Below are the code and all the weights of a small trained network. Each question names an input and a target symbol and asks about switching units off, where a switched-off unit gives its printed mean instead of its output.

import numpy as np


def w(rows, s, z=0):
    codes = np.array(rows[::2]) - 128.0
    scale = np.full(codes.shape[1], s)
    scale[-1] = z or s
    return codes * scale


def norm(h):
    return h / np.sqrt((h * h).mean(-1, keepdims=True) + 1e-5)


def f(y):
    return y / 2 * (1 + np.tanh(0.7978845608 * (y + 0.044715 * y**3)))


def softmax(a):
    e = np.exp(a - a.max(-1, keepdims=True))
    return e / e.sum(-1, keepdims=True)


def log_softmax(a):
    a = a - a.max(-1, keepdims=True)
    return a - np.log(np.exp(a).sum(-1, keepdims=True))


def net(x, mask):
    ids = ['Ξαβεηπψω'.index(c) for c in x.split()]
    T = len(ids)
    res = E[ids] + P[:T]
    r = norm(res)
    for j in range(2):
        rows = slice(4 * j, 4 * j + 4)
        q, k, v = (r @ M[0][rows].T for M in (Q, K, V))
        z = softmax(np.where(np.tri(T) > 0, q @ k.T / 4**0.5, -1e9)) @ v
        o = O[0][rows]
        res = res + np.where(mask[j], z, o[:, -1]) @ o[:, :-1]
    y = f(norm(res) @ A[0][:, :-1].T + A[0][:, -1])
    res = res + np.where(mask[2:6], y, B[0][:, -1]) @ B[0][:, :-1]
    return log_softmax(norm(res)[-1] @ U[:, :-1].T + U[:, -1])


Q, K, V, O, A, B = {}, {}, {}, {}, {}, {}
E = w([
[159,170,109],'Ξ',
[58,107,250],'α',
[173,63,115],'β',
[141,185,132],'ε',
[52,148,125],'η',
[120,192,121],'π',
[105,141,79],'ψ',
[177,104,145],'ω',
],0.017)
P = w([
[143,187,162],'0',
[168,111,10],'1',
[137,203,174],'2',
[156,131,188],'3',
[133,194,176],'4',
[143,59,2],'5',
[129,198,173],'6',
],0.0087)
Q[0] = w([
[115,213,164],'H1',
[46,150,233],'H1',
[63,95,178],'H1',
[185,108,2],'H1',
[162,68,96],'H2',
[161,144,25],'H2',
[143,180,144],'H2',
[203,165,61],'H2',
],0.0087)
K[0] = w([
[74,156,86],'H1',
[40,194,136],'H1',
[60,82,158],'H1',
[250,9,101],'H1',
[124,112,104],'H2',
[106,122,89],'H2',
[125,132,117],'H2',
[114,189,107],'H2',
],0.013)
V[0] = w([
[83,174,98],'H1',
[135,102,158],'H1',
[140,141,182],'H1',
[131,90,125],'H1',
[55,142,2],'H2',
[84,181,176],'H2',
[126,102,47],'H2',
[37,133,177],'H2',
],0.01)
O[0] = w([
[183,253,128,207],'H1',
[78,75,156,63],'H1',
[88,96,91,120],'H1',
[233,118,93,63],'H1',
[93,76,112,254],'H2',
[158,180,188,227],'H2',
[115,111,154,121],'H2',
[79,151,96,97],'H2',
],0.0055,0.0023)
A[0] = w([
[163,145,180,119],'N1',
[110,133,183,4],'N2',
[116,196,188,164],'N3',
[124,4,112,193],'N4',
],0.019,0.0037)
B[0] = w([
[95,118,161,164],'N1',
[163,226,159,135],'N2',
[138,68,102,251],'N3',
[55,3,172,217],'N4',
],0.012,0.011)
U = w([
[223,101,92,76],'Ξ',
[80,168,215,122],'α',
[96,41,160,134],'β',
[170,175,154,182],'ε',
[12,186,124,110],'η',
[129,200,118,147],'π',
[135,78,7,2],'ψ',
[137,71,179,209],'ω',
],0.012,0.0037)

Each question gives the input, a string of symbols that net reads in full, and the target symbol t.
The units are the heads (4 rows each of Q, K, V and O) and the neurons (one row each of A and B). Each row of codes is followed by its name. A weight is (code - 128) times the scale printed after its matrix; where a second scale follows, it is the last column's (O, A, B and U).
mask holds one flag per unit, heads first, then neurons. A switched-off unit (its flag False) gives its mean, the last column of its rows in O or B, instead of its output. The means were averaged over made-up inputs and are rounded, as every weight is.
A unit's drop is (log p(t) with every unit on - log p(t) with that unit switched off) / (log p(t) with every unit on - log p(t) with every unit switched off).
which heads matter: for each layer, one digit per head in row order, 1 if its drop is at least 0.15 and else 0, layers parted by /
drop when u is switched off: that unit's drop, to one decimal
input ψ η ψ η Ξ, target Ξ: which heads matter	10
input η ψ π ω β η Ξ, target Ξ: which heads matter	00
input Ξ π ε, target ε: which heads matter	10
input ω η ψ ε ψ ω π, target π: which heads matter	10
input ε ψ η η π ε ψ, target ψ: which heads matter	00
input ψ β η α Ξ π ψ, target ψ: which heads matter	00
input ψ ε η π η, target η: which heads matter	00
input ψ η ω ψ Ξ α, target α: which heads matter	11
input β α ω ε ψ η η, target η: drop when H2 is switched off	0.0
input β ψ ε ε η η π, target π: drop when N4 is switched off	1.1
input ε ψ β Ξ Ξ α ε, target ε: drop when N4 is switched off	1.1
